What each symbol does to the units:
c: depe->gepu, vapa->rubo, zasa->meze, nomi->rida, vano->fefo, lavo->muda, date->rafi, koga->gizi, sile->liva, rore->zasa, diga->mimi, gemo->ziga, reka->genu, fozo->fado, gabe->vuru, lipa->diza, nifu->ritu, dime->kife, nile->lava, rida->nifu, gude->sizu, neva->dime, genu->lava, nipi->faza, lede->gove, lake->vano, pibe->vepu, boze->fefo, noke->vafa, geko->diza, rubo->lede, zelo->tatu, tane->gusa, nuta->vifu, bino->vapa, diza->sile, vifu->boze, kife->boze, lova->nope, ziga->meve, liva->luri, gizi->pato, mimi->susu, fori->neva, radu->boze, lava->nile, pato->nuta, fefo->zufe, zufe->vuru, beno->fena, duka->zelo, muda->boze, susu->zuka, zufa->beno, gusa->vuru, sizu->gutu, zufu->date, ritu->zufa, vomu->vuru, vuru->gude, gove->bino, suzu->rote, noli->rida, rote->rida, dupi->date, tatu->gabe, fado->zufu, meve->fepo, sede->midu, gepu->meze, maki->depe, nope->diga, faza->duka, luri->nipi, biro->gemo, gutu->vifu, zuka->maki, vafa->dupi, kesa->pibe, rafi->nomi, veti->biro, meze->vomu, vepu->lota, fivi->pezi, fena->lede, lota->gude, mepo->fori, midu->nope, fepo->rida, pezi->koga
p: depe->vuru, vapa->neva, zasa->mimi, nomi->zufa, vano->faza, lavo->vepu, date->sile, koga->pezi, sile->genu, rore->gutu, diga->maki, gemo->fivi, reka->suzu, fozo->rafi, gabe->sede, lipa->rubo, nifu->ziga, dime->gemo, nile->lipa, rida->beno, gude->gusa, neva->biro, genu->rote, nipi->zelo, lede->rubo, lake->nipi, pibe->sizu, boze->lavo, noke->fado, geko->zelo, rubo->dime, zelo->lake, tane->tatu, nuta->zufe, bino->fori, diza->nomi, vifu->pezi, kife->ziga, lova->rote, ziga->pezi, liva->lava, gizi->boze, mimi->depe, fori->veti, radu->pibe, lava->noli, pato->fefo, fefo->muda, zufe->gutu, beno->bino, duka->vuru, muda->lota, susu->midu, zufa->gove, gusa->pezi, sizu->duka, zufu->rida, ritu->lede, vomu->liva, vuru->midu, gove->mepo, suzu->noke, noli->fado, rote->vafa, dupi->maki, tatu->vano, fado->nomi, meve->koga, sede->rore, gepu->diza, maki->gepu, nope->gepu, faza->nope, luri->vafa, biro->fepo, gutu->zelo, zuka->gusa, vafa->zufu, kesa->gude, rafi->ritu, veti->boze, meze->sile, vepu->gutu, fivi->pato, fena->vapa, lota->tane, mepo->kife, midu->zasa, fepo->gizi, pezi->nuta
d: depe->zuka, vapa->ritu, zasa->faza, nomi->date, vano->vuru, lavo->zufe, date->fado, koga->fivi, sile->geko, rore->nipi, diga->lova, gemo->vapa, reka->liva, fozo->vafa, gabe->zelo, lipa->rote, nifu->nomi, dime->fori, nile->maki, rida->beno, gude->vepu, neva->mepo, genu->luri, nipi->sede, lede->beno, lake->gabe, pibe->muda, boze->nuta, noke->date, geko->meze, rubo->bino, zelo->gusa, tane->sizu, nuta->gizi, bino->lede, diza->vomu, vifu->pato, kife->neva, lova->rore, ziga->biro, liva->diza, gizi->pezi, mimi->nope, fori->rubo, radu->fefo, lava->reka, pato->kife, fefo->vifu, zufe->boze, beno->ritu, duka->tane, muda->radu, susu->diga, zufa->fozo, gusa->gutu, sizu->lota, zufu->fozo, ritu->rida, vomu->nipi, vuru->tatu, gove->fena, suzu->lava, noli->suzu, rote->nile, dupi->noke, tatu->duka, fado->dupi, meve->date, sede->vano, gepu->maki, maki->susu, nope->zasa, faza->lake, luri->luri, biro->kife, gutu->gude, zuka->mimi, vafa->lipa, kesa->lavo, rafi->rafi, veti->fori, meze->depe, vepu->kesa, fivi->meve, fena->date, lota->pibe, mepo->vapa, midu->vuru, fepo->lota, pezi->fepo

The rows follow the links: the fewer symbols apart two units are, the more alike their rows tend to be.

Row, then unit:
[33, -76, 80, -14, 5, 12, -40, -13, -34, -53, -22, -46, -48, 29, -15, -52, 23, 5, -13, 23, 20, -133, -41, -80, -94, -37, -31, 55, 4, 52, -14, 28, -5, -58, -18, -35, -46, 63, -24, 16, -8, -44, -58, 17] | lova
[35, -91, 68, -32, 9, 18, -37, 2, -41, -58, -28, -33, -42, 60, -14, -48, -1, 28, -8, 17, 4, -119, -53, -98, -97, -48, -21, 59, 4, 55, -27, 30, -7, -77, -18, -30, -32, 37, -10, 31, -22, -40, -40, 19] | nope
[-31, 28, 49, 34, -30, -48, 22, -38, 22, 40, 28, -80, -27, -103, -45, -42, 61, -80, 5, 9, 65, -84, 32, 34, -25, 53, -12, 32, -10, 14, 37, -23, 8, 42, -12, 4, -48, 101, -61, -42, -3, -32, -76, -13] | lava
[-57, -27, -7, 30, -6, -2, -9, 13, 43, 27, 6, 54, 66, 9, 39, 7, 3, 13, 76, 33, 4, 78, 25, 57, 40, -17, -21, -15, 14, -43, -25, -42, -46, 0, -63, 147, 64, -60, 70, -67, 16, 4, 33, 23] | mepo
[60, 9, -38, -47, -1, 48, 36, 48, -64, -22, -23, -24, -17, 96, -30, 26, -112, 65, -34, -67, -1, 16, -53, -85, -3, -26, 47, -24, -8, -24, -7, 30, -20, -26, 84, -65, -9, -48, -5, 67, -34, 29, 48, -31] | gusa
[-6, 27, 42, 20, 42, -23, -41, -63, -3, -27, 12, 38, -53, -80, 24, -7, 109, -84, -38, 33, -17, -61, 19, 70, -35, 10, -28, 19, -5, 72, 14, 14, 69, 7, -33, -92, -56, 58, -40, 8, 44, -26, -63, 10] | dupi
[17, 27, 10, -12, -9, 60, 61, 42, -87, -20, -8, -26, -39, 100, -40, 2, -112, 18, 3, -90, 79, -19, -76, -25, -15, -34, 48, -35, -14, -39, -17, 2, -45, -36, 71, -42, -60, -51, -10, 30, -17, 1, 22, -50] | tatu
[-34, 56, 21, 35, 54, -2, -33, -64, -3, -37, 6, 98, -42, -58, 61, 16, 101, -91, -15, 22, -11, 2, 16, 129, 5, -13, -21, -23, 0, 57, 4, 3, 68, 9, -46, -67, -44, 0, -5, -5, 63, -27, -38, -2] | nomi
[-57, -44, -16, 17, -22, -15, -8, 15, 64, 36, -1, 22, 81, 3, 32, -1, -3, 33, 81, 37, -6, 73, 33, 20, 44, 1, -16, -3, 20, -45, -20, -42, -41, 5, -56, 159, 83, -45, 66, -63, -6, 8, 35, 29] | dime
[-75, -14, 14, 47, 6, 13, -3, -1, 27, 8, 9, 78, 39, 5, 51, -5, 21, -28, 85, 23, 41, 61, 3, 100, 46, -29, -22, -31, 18, -30, -27, -46, -34, -6, -71, 122, 28, -68, 61, -74, 33, -15, 16, 7] | rubo
[56, 18, -94, -47, -12, 6, 29, 47, 3, 34, -6, -23, 42, 34, -21, 49, -83, 85, -39, -36, -64, 89, 9, -70, 48, 34, 40, -20, -10, -39, 8, 21, -3, 35, 69, -22, 58, -41, 11, 52, -39, 61, 76, -11] | zufe
[37, -41, -71, -33, -15, -47, -32, 7, 79, 39, -12, -24, 72, -38, 5, 21, 13, 79, -23, 56, -114, 56, 68, -82, 24, 49, -12, 31, 12, 0, 21, 14, 13, 40, -11, 43, 112, 27, 13, 14, -28, 41, 41, 43] | koga
[-57, 40, 15, 46, 47, 18, -23, -37, 1, -32, 7, 128, -8, -19, 76, 20, 67, -73, 27, 22, 3, 54, -2, 144, 31, -30, -17, -42, 7, 18, -14, -13, 30, -9, -58, 8, -18, -61, 35, -32, 67, -17, -1, 2] | ritu
[-20, -4, 82, 28, -23, -29, 7, -27, -12, 11, 22, -59, -62, -59, -47, -50, 57, -72, -5, -2, 73, -120, -6, 14, -70, 14, -27, 45, -8, 30, 15, -10, -4, 6, -16, -12, -77, 89, -59, -31, 3, -47, -87, 0] | diza
[50, 43, -99, -35, -5, 11, 34, 42, -2, 26, -3, 0, 32, 29, -17, 61, -70, 66, -43, -39, -57, 105, 15, -38, 57, 28, 40, -41, -15, -42, 15, 14, -6, 43, 75, -33, 44, -55, 0, 49, -19, 64, 83, -22] | radu
[34, -37, 53, -27, -15, 47, 18, 26, -80, -39, -20, -52, -58, 89, -45, -38, -71, 21, -3, -52, 62, -94, -78, -82, -77, -45, 12, 22, -3, 5, -22, 15, -40, -68, 31, -31, -67, 2, -22, 27, -31, -26, -23, -19] | rore
[-11, 61, 30, 28, 45, -12, -28, -67, 5, -27, 14, 58, -45, -84, 44, 8, 108, -95, -31, 20, -10, -24, 22, 103, -1, 3, -17, -4, -7, 58, 18, 10, 63, 22, -31, -92, -54, 39, -29, 2, 56, -21, -49, -7] | fado
[-32, -37, -43, 7, -28, -13, -4, 32, 60, 49, 0, 15, 84, 6, 26, 11, -20, 51, 61, 35, -23, 91, 36, -1, 53, 14, -8, -8, 15, -50, -13, -35, -45, 15, -38, 147, 92, -45, 58, -52, -14, 23, 51, 26] | veti
[32, 70, -73, -29, 11, 35, 46, 39, -38, 0, -1, 11, 1, 51, -14, 57, -91, 33, -40, -69, -18, 83, -21, -3, 56, 3, 64, -58, -17, -38, 5, 17, 6, 24, 87, -73, 1, -65, -4, 53, -14, 49, 67, -39] | kesa
[6, 3, 30, -7, -17, 53, 53, 37, -89, -24, -1, -36, -48, 97, -42, -13, -108, 9, 20, -83, 89, -39, -81, -35, -29, -38, 37, -21, -11, -36, -20, -3, -48, -43, 62, -27, -69, -37, -3, 17, -21, -8, 4, -46] | gabe

Each walk starts at a row. The symbols on each line, taken left to right, move it on to the next unit.
Answer with the unit's row; about right is enough.
[12, -26, 54, -10, -12, 50, 38, 34, -84, -33, -8, -53, -47, 97, -44, -33, -89, 9, 8, -62, 84, -76, -86, -60, -49, -50, 25, -3, -1, -25, -19, 7, -49, -56, 47, -29, -67, -12, -12, 21, -26, -19, -12, -32]
p d d p c
[38, -75, 64, -24, -1, 33, -21, 8, -55, -58, -28, -39, -51, 69, -26, -48, -22, 28, -4, -5, 26, -117, -60, -92, -98, -53, -20, 48, 1, 42, -22, 25, -18, -79, -6, -30, -44, 27, -14, 29, -24, -40, -40, 11]
d p p d p p d c
[42, -8, 15, -33, -8, 55, 41, 46, -82, -34, -17, -35, -50, 102, -51, -7, -107, 34, -10, -76, 55, -47, -78, -70, -41, -40, 30, -7, -12, -12, -19, 18, -35, -57, 57, -44, -50, -31, -19, 47, -36, -5, 12, -35]
[21, -61, 82, -10, -17, -5, -15, -10, -33, -28, -9, -72, -56, 7, -33, -66, 18, -13, -3, 12, 46, -140, -40, -76, -94, -20, -26, 55, 2, 36, -4, 12, -9, -50, -15, -19, -57, 76, -39, 5, -20, -45, -70, 6]
p p c p d d d c p
[-34, 25, 68, 37, -8, -40, -1, -52, 16, 16, 27, -42, -40, -99, -22, -43, 81, -91, 1, 18, 53, -92, 25, 51, -31, 37, -14, 26, -4, 28, 25, -17, 26, 26, -22, -17, -63, 96, -58, -40, 22, -41, -81, -2]
c d d c d c p c
[-54, 53, 14, 42, 48, -9, -28, -59, 12, -17, 12, 101, -24, -68, 68, 16, 94, -90, 1, 25, -6, 22, 21, 138, 27, -4, -17, -23, 2, 38, 1, -7, 59, 11, -51, -35, -25, -7, 10, -32, 67, -18, -27, 4]
[-31, 25, 53, 31, -36, -50, 23, -33, 16, 40, 34, -85, -28, -89, -50, -46, 52, -71, 8, 1, 76, -88, 28, 30, -27, 49, -13, 27, -7, 4, 35, -25, 3, 47, -2, 8, -55, 100, -65, -43, -2, -28, -77, -13]
p c c d c d c p p
[-52, -46, -25, 16, -24, -12, -6, 16, 58, 38, 7, 30, 80, 5, 31, -1, -4, 29, 77, 39, -8, 81, 28, 25, 40, -2, -16, -8, 17, -46, -18, -43, -42, 4, -57, 154, 82, -49, 65, -67, 0, 9, 33, 27]
c d c p p c p
[-62, 34, 21, 45, 47, 26, -14, -30, -1, -30, 9, 128, -5, -10, 72, 18, 55, -70, 39, 12, 19, 54, -6, 144, 35, -36, -18, -44, 7, 15, -21, -15, 18, -10, -57, 21, -19, -64, 40, -33, 67, -26, -2, -2]
[-81, -2, 13, 44, 18, 14, -11, -8, 14, -2, 7, 100, 29, 18, 61, 12, 16, -32, 76, 15, 34, 68, -7, 114, 45, -38, -6, -37, 17, -22, -36, -42, -19, -16, -66, 103, 13, -74, 69, -62, 40, -11, 19, 8]
c d p d c p
[-72, -14, 1, 43, 9, 8, -16, 1, 32, 11, 3, 85, 54, 3, 60, 7, 18, -11, 79, 28, 16, 76, 7, 93, 45, -24, -23, -27, 19, -26, -26, -41, -28, -5, -69, 127, 47, -62, 70, -66, 32, -9, 22, 15]
d p c p p d p p
[32, -21, -85, -27, -13, -40, -24, 14, 75, 40, -10, 0, 76, -33, 16, 39, 11, 75, -23, 48, -111, 94, 65, -43, 50, 46, -4, 7, 7, -10, 11, 10, 13, 41, -5, 38, 108, -7, 27, 9, -20, 53, 54, 31]
[4, -8, 61, 2, -33, 35, 52, 20, -74, -14, 7, -71, -53, 61, -57, -40, -73, -13, 17, -63, 115, -91, -70, -35, -48, -31, 19, -3, -10, -37, -9, -10, -47, -32, 46, -18, -86, 7, -31, 0, -20, -23, -31, -35]
c p p d c p d p
[23, 3, 18, -22, -14, 57, 54, 51, -82, -19, -17, -46, -35, 106, -47, -7, -122, 30, 7, -77, 73, -35, -75, -55, -16, -35, 48, -24, -3, -31, -18, 2, -45, -49, 67, -26, -48, -40, -10, 30, -38, -5, 12, -36]
p p c p d d d c p
[28, -76, 78, -16, 8, -5, -48, -17, -24, -46, -21, -34, -44, 17, -17, -52, 36, 3, -13, 30, -4, -131, -31, -82, -96, -33, -32, 70, 6, 65, -11, 27, 3, -56, -27, -31, -36, 70, -20, 21, -15, -40, -58, 28]
[-23, -46, -39, 4, -21, -29, -16, 23, 80, 48, 0, 1, 93, -13, 28, 9, 1, 59, 42, 56, -55, 82, 53, -22, 48, 19, -17, 11, 20, -38, -2, -20, -23, 18, -40, 133, 107, -18, 57, -40, -15, 26, 45, 40]
d d p c p p p d
[50, -11, -93, -46, -19, -26, 0, 32, 51, 41, -7, -31, 65, -3, -13, 40, -41, 88, -31, 20, -92, 83, 48, -83, 46, 47, 16, 2, -3, -27, 16, 15, 1, 40, 35, 14, 97, -9, 8, 30, -38, 57, 61, 14]
c p p c p d c p
[12, 16, 23, -12, -18, 55, 59, 40, -78, -23, -6, -44, -45, 92, -48, -8, -108, 11, 6, -87, 91, -34, -71, -31, -13, -27, 49, -31, -10, -41, -10, 0, -44, -29, 69, -36, -68, -36, -14, 23, -25, -9, 11, -54]
[-35, 43, 47, 35, -19, -46, 9, -50, 25, 32, 31, -57, -33, -106, -28, -31, 77, -90, -8, 9, 49, -72, 32, 54, -16, 49, -10, 23, -7, 27, 39, -15, 26, 48, -12, -17, -53, 99, -64, -36, 13, -35, -71, -8]
d p c c c p c
[-74, 10, 21, 50, 32, 23, -10, -16, 4, -14, 7, 110, 15, 9, 70, 13, 26, -44, 66, 18, 34, 67, -7, 124, 43, -43, -13, -45, 10, -14, -32, -31, -8, -19, -68, 72, 8, -79, 56, -59, 55, -16, 9, 4]
p c c c c c
[41, 4, -95, -36, -21, -15, 15, 33, 48, 42, -9, -16, 72, 15, 3, 42, -51, 83, -23, 4, -78, 102, 41, -61, 61, 39, 23, -17, 6, -44, 14, 13, -4, 38, 37, 26, 99, -27, 21, 30, -32, 58, 80, 5]
[-35, 41, -6, 33, 54, -5, -44, -46, 35, -21, 1, 112, 4, -55, 83, 27, 90, -55, 11, 40, -45, 59, 36, 124, 38, 2, -21, -25, 4, 51, -6, -4, 59, 2, -71, 6, 19, -28, 26, -18, 58, -16, -9, 18]
c d d c d
[-23, 49, 26, 34, 45, -17, -38, -64, 15, -31, 7, 69, -35, -79, 51, 12, 113, -93, -24, 34, -22, -12, 26, 105, 5, 7, -16, -9, 3, 58, 11, 10, 70, 18, -39, -73, -39, 27, -14, -4, 56, -23, -42, 3]
p p d d c p c p c
[53, 14, -96, -43, -22, 0, 22, 39, 26, 32, -5, -25, 54, 25, -18, 49, -72, 91, -37, -20, -71, 89, 24, -68, 58, 32, 38, -19, -4, -44, 14, 19, -6, 40, 63, -8, 69, -31, 12, 41, -40, 61, 81, 0]
[-20, 55, 37, 34, 33, -19, -23, -74, 9, -15, 17, 24, -44, -99, 25, -5, 106, -98, -25, 22, 2, -46, 27, 88, -7, 27, -13, 8, -6, 60, 24, 6, 62, 31, -22, -74, -51, 63, -45, -6, 40, -31, -59, -1]
p p c p d c
[-56, 48, 19, 42, 51, 24, -25, -44, -10, -40, 8, 125, -17, -22, 78, 19, 65, -87, 21, 15, 4, 37, -3, 142, 31, -37, -8, -42, 0, 23, -11, -10, 42, -11, -51, -24, -31, -51, 27, -26, 70, -20, -13, -3]
c p p c c d
[-58, -37, -11, 29, -17, -5, 0, 15, 49, 29, 8, 43, 74, 13, 38, -3, -3, 20, 80, 31, 10, 72, 23, 44, 47, -13, -14, -15, 19, -54, -22, -45, -54, 3, -56, 152, 68, -55, 71, -73, 5, 1, 36, 26]
